Below are the code and all the weights of a small trained network. Each question names an input and a class and asks about switching units off, where a switched-off unit gives its printed mean instead of its output.

import numpy as np


def w(rows, s, z=0):
    codes = np.array(rows[::2]) - 128.0
    scale = np.full(codes.shape[1], s)
    scale[-1] = z or s
    return codes * scale


def norm(h):
    return h / np.sqrt((h * h).mean(-1, keepdims=True) + 1e-5)


def f(y):
    return np.maximum(y, 0)


def log_softmax(a):
    a = a - a.max(-1, keepdims=True)
    return a - np.log(np.exp(a).sum(-1, keepdims=True))


def net(x, mask):
    res = np.array(x, float).reshape(1, 4) / 4 @ E
    u = 0
    for l in range(4):
        y = f(norm(res) @ A[l][:, :-1].T + A[l][:, -1])
        res = res + np.where(mask[u : u + 3], y, B[l][:, -1]) @ B[l][:, :-1]
        u += 3
    return log_softmax(norm(res)[-1] @ U[:, :-1].T + U[:, -1])


A, B = {}, {}
E = w([
[96,65,150,35,191,48,103,164,246,93,51],'x0',
[50,32,194,74,209,253,76,163,73,112,74],'x1',
[83,148,40,220,49,244,98,187,196,117,83],'x2',
[131,130,125,124,127,127,126,138,122,132,127],'x3',
],0.0048)
A[0] = w([
[170,154,61,141,47,1,222,152,215,101,106,76],'0.n0',
[245,187,44,218,113,70,191,64,109,139,148,128],'0.n1',
[190,148,121,85,29,13,129,62,161,143,200,5],'0.n2',
],0.0038,0.0018)
B[0] = w([
[38,155,231,54,15,151,124,115,243,184,94,243],'0.n0',
[168,119,110,99,149,143,227,142,71,2,166,255],'0.n1',
[151,81,78,151,221,71,180,111,21,182,109,218],'0.n2',
],0.0072,0.0047)
A[1] = w([
[133,121,201,135,88,148,116,84,8,161,219,10],'1.n0',
[108,149,110,153,84,192,146,95,75,111,155,6],'1.n1',
[151,140,127,148,186,77,2,152,148,38,124,140],'1.n2',
],0.0069,0.0012)
B[1] = w([
[115,166,200,99,180,213,146,138,240,174,47,253],'1.n0',
[118,69,122,153,108,3,66,124,101,135,172,224],'1.n1',
[248,100,118,176,97,169,237,207,92,105,185,168],'1.n2',
],0.0074,0.0054)
A[2] = w([
[123,150,67,57,77,37,187,153,139,50,74,59],'2.n0',
[133,130,100,33,142,28,80,42,172,178,128,4],'2.n1',
[110,172,127,150,1,48,155,129,114,60,204,50],'2.n2',
],0.0055,0.0037)
B[2] = w([
[110,141,107,187,185,173,10,68,56,151,110,250],'2.n0',
[87,68,73,217,58,222,2,214,63,181,140,186],'2.n1',
[165,53,106,106,149,188,68,230,204,101,118,253],'2.n2',
],0.007,0.0037)
A[3] = w([
[89,254,85,100,92,110,107,88,198,135,84,2],'3.n0',
[114,52,150,126,175,84,123,162,82,154,72,104],'3.n1',
[63,121,118,209,149,123,42,85,33,178,154,27],'3.n2',
],0.007,0.0036)
B[3] = w([
[82,251,199,74,110,81,253,158,127,94,84,168],'3.n0',
[143,189,87,158,94,79,132,82,120,127,175,253],'3.n1',
[62,74,56,138,75,33,27,2,40,201,116,201],'3.n2',
],0.0098,0.0049)
U = w([
[231,118,171,45,211,54,227,73,20,72,215,191],'0',
[57,84,46,184,47,28,20,34,37,211,107,188],'1',
[152,36,21,197,39,227,84,229,200,31,136,108],'2',
[28,239,184,13,25,93,134,176,231,112,24,3],'3',
[102,204,251,103,216,235,83,39,201,232,60,33],'4',
],0.011,0.0043)

Each question gives the input, the list of numbers given to net, and the class t.
The units are the neurons (one row each of A and B). Each row of codes is followed by its name. A weight is (code - 128) times the scale printed after its matrix; where a second scale follows, it is the last column's (A, B and U).
mask holds one flag per neuron, layer by layer. A switched-off neuron (its flag False) gives its mean, the last column of its row in B, instead of its output. The means were averaged over made-up inputs and are rounded, as every weight is.
A unit's drop is (log p(t) with every unit on - log p(t) with that unit switched off) / (log p(t) with every unit on - log p(t) with every unit switched off).
unit that matters most: the unit with the biggest drop
top k neurons: the k neurons with the biggest drops, biggest first
k most important neurons of layer l: the k neurons of layer l with the biggest drops, biggest first
drop of u: that unit's drop, to one decimal
input [-1,1,8,1], class 1: top neuron => 0.n1
input [2,3,1,-6], class 2: top 3 neurons => 0.n0, 0.n2, 1.n2
input [-7,7,0,-4], class 4: top 4 neurons => 1.n0, 2.n0, 2.n1, 0.n2
input [8,5,0,-8], class 0: top 2 neurons => 0.n0, 2.n2
input [-1,7,1,8], class 1: top 2 neurons => 0.n0, 2.n2
input [-8,0,-3,-5], class 0: top 4 neurons => 0.n1, 0.n0, 1.n1, 2.n0
input [6,-1,0,-4], class 1: top 2 neurons => 1.n0, 2.n1
input [-1,-7,1,-2], class 2: 2 most important neurons of layer 0 => 0.n1, 0.n0
input [-8,0,3,1], class 2: top 4 neurons => 0.n2, 0.n1, 2.n2, 2.n0
input [3,-8,1,7], class 3: top 2 neurons => 0.n0, 1.n1
input [8,1,1,7], class 2: top 3 neurons => 1.n2, 3.n2, 0.n2
input [-3,-8,-2,2], class 0: 2 most important neurons of layer 0 => 0.n1, 0.n2
input [6,3,-1,-6], class 0: top 2 neurons => 0.n0, 1.n2
input [-2,-7,6,-2], class 2: unit that matters most => 2.n2
input [-2,0,-1,8], class 0: 2 most important neurons of layer 0 => 0.n1, 0.n0
input [-2,-5,-2,1], class 0: 2 most important neurons of layer 0 => 0.n1, 0.n2
input [-5,-4,-1,-7], class 0: 2 most important neurons of layer 0 => 0.n1, 0.n2
input [3,-7,8,7], class 3: drop of 0.n0 => 3.3
input [3,0,-4,2], class 1: drop of 1.n0 => 1.4
input [-6,4,0,7], class 4: unit that matters most => 1.n0
input [2,0,6,8], class 3: drop of 0.n1 => 2.2
